Here is a tiny trained network, its code and every weight. The questions are about switching its units off for an input and a target symbol, where a switched-off unit gives its printed mean instead of its output.

import numpy as np


def w(rows, s, z=0):
    codes = np.array(rows[::2]) - 128.0
    scale = np.full(codes.shape[1], s)
    scale[-1] = z or s
    return codes * scale


def f(y):
    return np.maximum(y, 0)


def softmax(a):
    e = np.exp(a - a.max(-1, keepdims=True))
    return e / e.sum(-1, keepdims=True)


def log_softmax(a):
    a = a - a.max(-1, keepdims=True)
    return a - np.log(np.exp(a).sum(-1, keepdims=True))


def net(x, mask):
    ids = ['ΦΨβγδθμπτ'.index(c) for c in x.split()]
    T = len(ids)
    res = E[ids] + P[:T]
    u = 0
    for l in range(3):
        q, k, v = (res @ M[l].T for M in (Q, K, V))
        z = softmax(np.where(np.tri(T) > 0, q @ k.T / 2**0.5, -1e9)) @ v
        res = res + np.where(mask[u], z, O[l][:, -1]) @ O[l][:, :-1]
        u += 1
        y = f(res @ A[l][:, :-1].T + A[l][:, -1])
        res = res + np.where(mask[u : u + 8], y, B[l][:, -1]) @ B[l][:, :-1]
        u += 8
    return log_softmax(res[-1] @ U[:, :-1].T + U[:, -1])


Q, K, V, O, A, B = {}, {}, {}, {}, {}, {}
E = w([
[58,88,64,141,110,137,160],'Φ',
[122,212,150,169,114,79,80],'Ψ',
[109,63,76,104,124,125,155],'β',
[115,125,161,165,85,49,174],'γ',
[137,110,90,125,104,109,131],'δ',
[184,84,190,44,180,190,84],'θ',
[206,179,68,97,95,110,110],'μ',
[203,119,145,109,70,100,201],'π',
[85,165,66,133,128,167,1],'τ',
],0.0096)
P = w([
[154,92,124,149,141,29,137],'0',
[145,177,56,117,27,121,133],'1',
[135,176,60,122,34,144,134],'2',
[127,167,79,129,46,156,126],'3',
[144,84,253,129,198,119,115],'4',
[133,102,214,113,177,124,106],'5',
[131,113,175,97,172,130,118],'6',
[110,181,98,100,138,164,112],'7',
[143,171,154,103,140,141,118],'8',
[121,164,160,115,161,140,104],'9',
],0.0054)
Q[0] = w([
[85,124,2,228,16,72,231],'0.h1',
[107,157,207,234,161,68,116],'0.h1',
],0.0063)
K[0] = w([
[111,155,89,255,170,13,139],'0.h1',
[96,116,49,135,71,158,173],'0.h1',
],0.0069)
V[0] = w([
[65,2,85,59,180,178,118],'0.h1',
[19,159,155,207,129,109,148],'0.h1',
],0.0064)
O[0] = w([
[102,42,170,66,71,151,101,2],'0.h1',
[1,171,161,115,184,47,156,133],'0.h1',
],0.0066,0.0026)
A[0] = w([
[30,182,43,124,48,153,169,253],'0.n1',
[153,169,71,120,48,94,171,154],'0.n2',
[161,158,114,185,62,110,219,187],'0.n3',
[154,64,124,112,48,34,191,234],'0.n4',
[162,43,196,70,93,194,65,184],'0.n5',
[114,219,3,143,31,102,54,194],'0.n6',
[64,150,36,152,107,156,116,206],'0.n7',
[173,166,102,75,139,169,42,186],'0.n8',
],0.0046,0.0031)
B[0] = w([
[96,201,188,253,78,93,127,247],'0.n1',
[153,173,126,188,114,117,185,198],'0.n2',
[149,169,138,156,143,46,170,217],'0.n3',
[113,114,101,115,62,69,213,227],'0.n4',
[186,82,108,70,62,182,118,164],'0.n5',
[139,207,84,196,60,178,92,253],'0.n6',
[85,176,141,220,101,124,105,203],'0.n7',
[129,103,113,119,81,215,105,188],'0.n8',
],0.0051,0.0045)
Q[1] = w([
[46,190,104,209,3,59,76],'1.h1',
[158,95,175,23,197,120,168],'1.h1',
],0.004)
K[1] = w([
[163,69,166,3,236,154,116],'1.h1',
[86,131,29,187,44,136,126],'1.h1',
],0.0045)
V[1] = w([
[186,90,199,117,112,79,190],'1.h1',
[151,255,192,184,174,54,178],'1.h1',
],0.005)
O[1] = w([
[156,129,230,163,209,163,254,156],'1.h1',
[125,212,41,103,242,147,180,254],'1.h1',
],0.0063,0.0054)
A[1] = w([
[152,125,194,140,136,159,113,137],'1.n1',
[145,189,181,126,145,158,67,179],'1.n2',
[82,195,28,161,169,138,132,67],'1.n3',
[139,187,96,202,62,123,80,251],'1.n4',
[117,181,156,206,93,161,77,239],'1.n5',
[161,94,147,5,110,254,144,150],'1.n6',
[195,211,15,163,63,116,94,188],'1.n7',
[51,104,85,176,133,171,125,194],'1.n8',
],0.0043,0.0019)
B[1] = w([
[121,123,96,95,156,123,116,135],'1.n1',
[144,77,110,125,51,155,164,157],'1.n2',
[122,224,105,152,155,149,91,214],'1.n3',
[98,163,149,104,56,133,153,243],'1.n4',
[103,134,148,140,86,156,135,212],'1.n5',
[253,120,80,176,159,148,80,150],'1.n6',
[137,184,93,103,53,170,147,254],'1.n7',
[65,168,185,167,143,123,163,158],'1.n8',
],0.0052,0.0073)
Q[2] = w([
[113,84,151,110,191,234,52],'2.h1',
[123,223,60,253,59,148,185],'2.h1',
],0.0031)
K[2] = w([
[128,152,158,139,99,121,253],'2.h1',
[145,64,168,64,216,104,83],'2.h1',
],0.004)
V[2] = w([
[1,134,147,148,105,110,94],'2.h1',
[84,97,158,153,158,60,194],'2.h1',
],0.0075)
O[2] = w([
[3,161,44,3,95,132,43,3],'2.h1',
[155,190,237,1,136,169,230,71],'2.h1',
],0.0057,0.0014)
A[2] = w([
[104,59,194,202,103,75,118,94],'2.n1',
[127,177,126,61,138,150,151,179],'2.n2',
[75,185,45,46,142,129,181,123],'2.n3',
[112,49,193,203,88,100,122,52],'2.n4',
[118,84,125,120,175,149,147,249],'2.n5',
[89,148,135,3,56,101,196,230],'2.n6',
[141,165,223,96,127,179,204,81],'2.n7',
[155,76,100,51,161,150,113,186],'2.n8',
],0.0054,0.0019)
B[2] = w([
[225,77,152,89,197,123,30,173],'2.n1',
[137,108,167,96,168,153,81,205],'2.n2',
[119,212,128,45,254,100,19,255],'2.n3',
[182,134,156,103,191,159,35,174],'2.n4',
[162,92,90,134,62,89,167,139],'2.n5',
[57,133,212,13,71,144,37,219],'2.n6',
[143,82,206,124,152,233,116,199],'2.n7',
[188,85,80,190,98,176,157,145],'2.n8',
],0.0051,0.0073)
U = w([
[166,114,155,183,138,184,240,117],'Φ',
[79,107,176,7,85,99,67,123],'Ψ',
[139,170,209,73,241,174,100,109],'β',
[121,130,157,125,64,80,170,194],'γ',
[161,135,41,201,82,104,193,176],'δ',
[143,194,59,141,225,50,75,45],'θ',
[185,69,146,142,170,152,78,85],'μ',
[105,54,190,103,4,162,124,254],'π',
[76,112,50,98,75,43,73,55],'τ',
],0.004,0.0021)

Each question gives the input, a string of symbols that net reads in full, and the target symbol t.
The units are the heads (2 rows each of Q, K, V and O) and the neurons (one row each of A and B). Each row of codes is followed by its name. A weight is (code - 128) times the scale printed after its matrix; where a second scale follows, it is the last column's (O, A, B and U).
mask holds one flag per unit, layer by layer, with each layer's heads first. A switched-off unit (its flag False) gives its mean, the last column of its rows in O or B, instead of its output. The means were averaged over made-up inputs and are rounded, as every weight is.
A unit's drop is (log p(t) with every unit on - log p(t) with that unit switched off) / (log p(t) with every unit on - log p(t) with every unit switched off).
most important unit: the unit with the biggest drop
top k neurons: the k neurons with the biggest drops, biggest first
k most important neurons of layer l: the k neurons of layer l with the biggest drops, biggest first
drop when u is switched off: that unit's drop, to one decimal
input γ θ Ψ, target μ: top neuron : [2.n1]
input Ψ μ β γ γ δ γ δ Ψ θ, target μ: top 2 neurons : [1.n6 0.n5]
input γ τ β, target β: 3 most important neurons of layer 0 : [0.n6 0.n1 0.n7]
input θ μ μ Ψ β Φ μ, target δ: top 2 neurons : [2.n6 2.n3]
input Ψ γ γ Φ, target θ: top 2 neurons : [2.n3 1.n3]
input Ψ τ γ τ, target θ: top 2 neurons : [2.n3 1.n3]
input Ψ θ δ δ, target μ: 2 most important neurons of layer 0 : [0.n5 0.n1]
input γ Φ β τ, target β: 3 most important neurons of layer 2 : [2.n3 2.n7 2.n2]
input μ γ γ Ψ Φ θ Ψ γ, target μ: 2 most important neurons of layer 0 : [0.n5 0.n1]
input Ψ δ δ, target θ: top 2 neurons : [2.n3 1.n3]
input Φ γ θ Φ, target μ: top 2 neurons : [2.n1 2.n4]
input μ Φ γ Ψ, target δ: 3 most important neurons of layer 0 : [0.n1 0.n6 0.n7]
input Ψ π μ, target θ: top 2 neurons : [2.n3 1.n3]
input β γ δ γ, target π: most important unit : 1.h1
input Φ τ β, target Ψ: 2 most important neurons of layer 2 : [2.n6 2.n3]
input Φ π γ π, target Ψ: 2 most important neurons of layer 1 : [1.n7 1.n6]
input π γ γ, target Φ: 2 most important neurons of layer 2 : [2.n7 2.n3]
input μ Ψ γ Φ, target δ: 3 most important neurons of layer 0 : [0.n1 0.n7 0.n6]
input γ Ψ γ δ, target β: 2 most important neurons of layer 2 : [2.n3 2.n7]
input γ Φ τ Ψ, target β: top neuron : [0.n6]
input τ Ψ γ γ μ, target θ: drop when 1.h1 is switched off : 0.6
input Ψ Ψ μ Ψ δ, target θ: drop when 0.h1 is switched off : 0.4
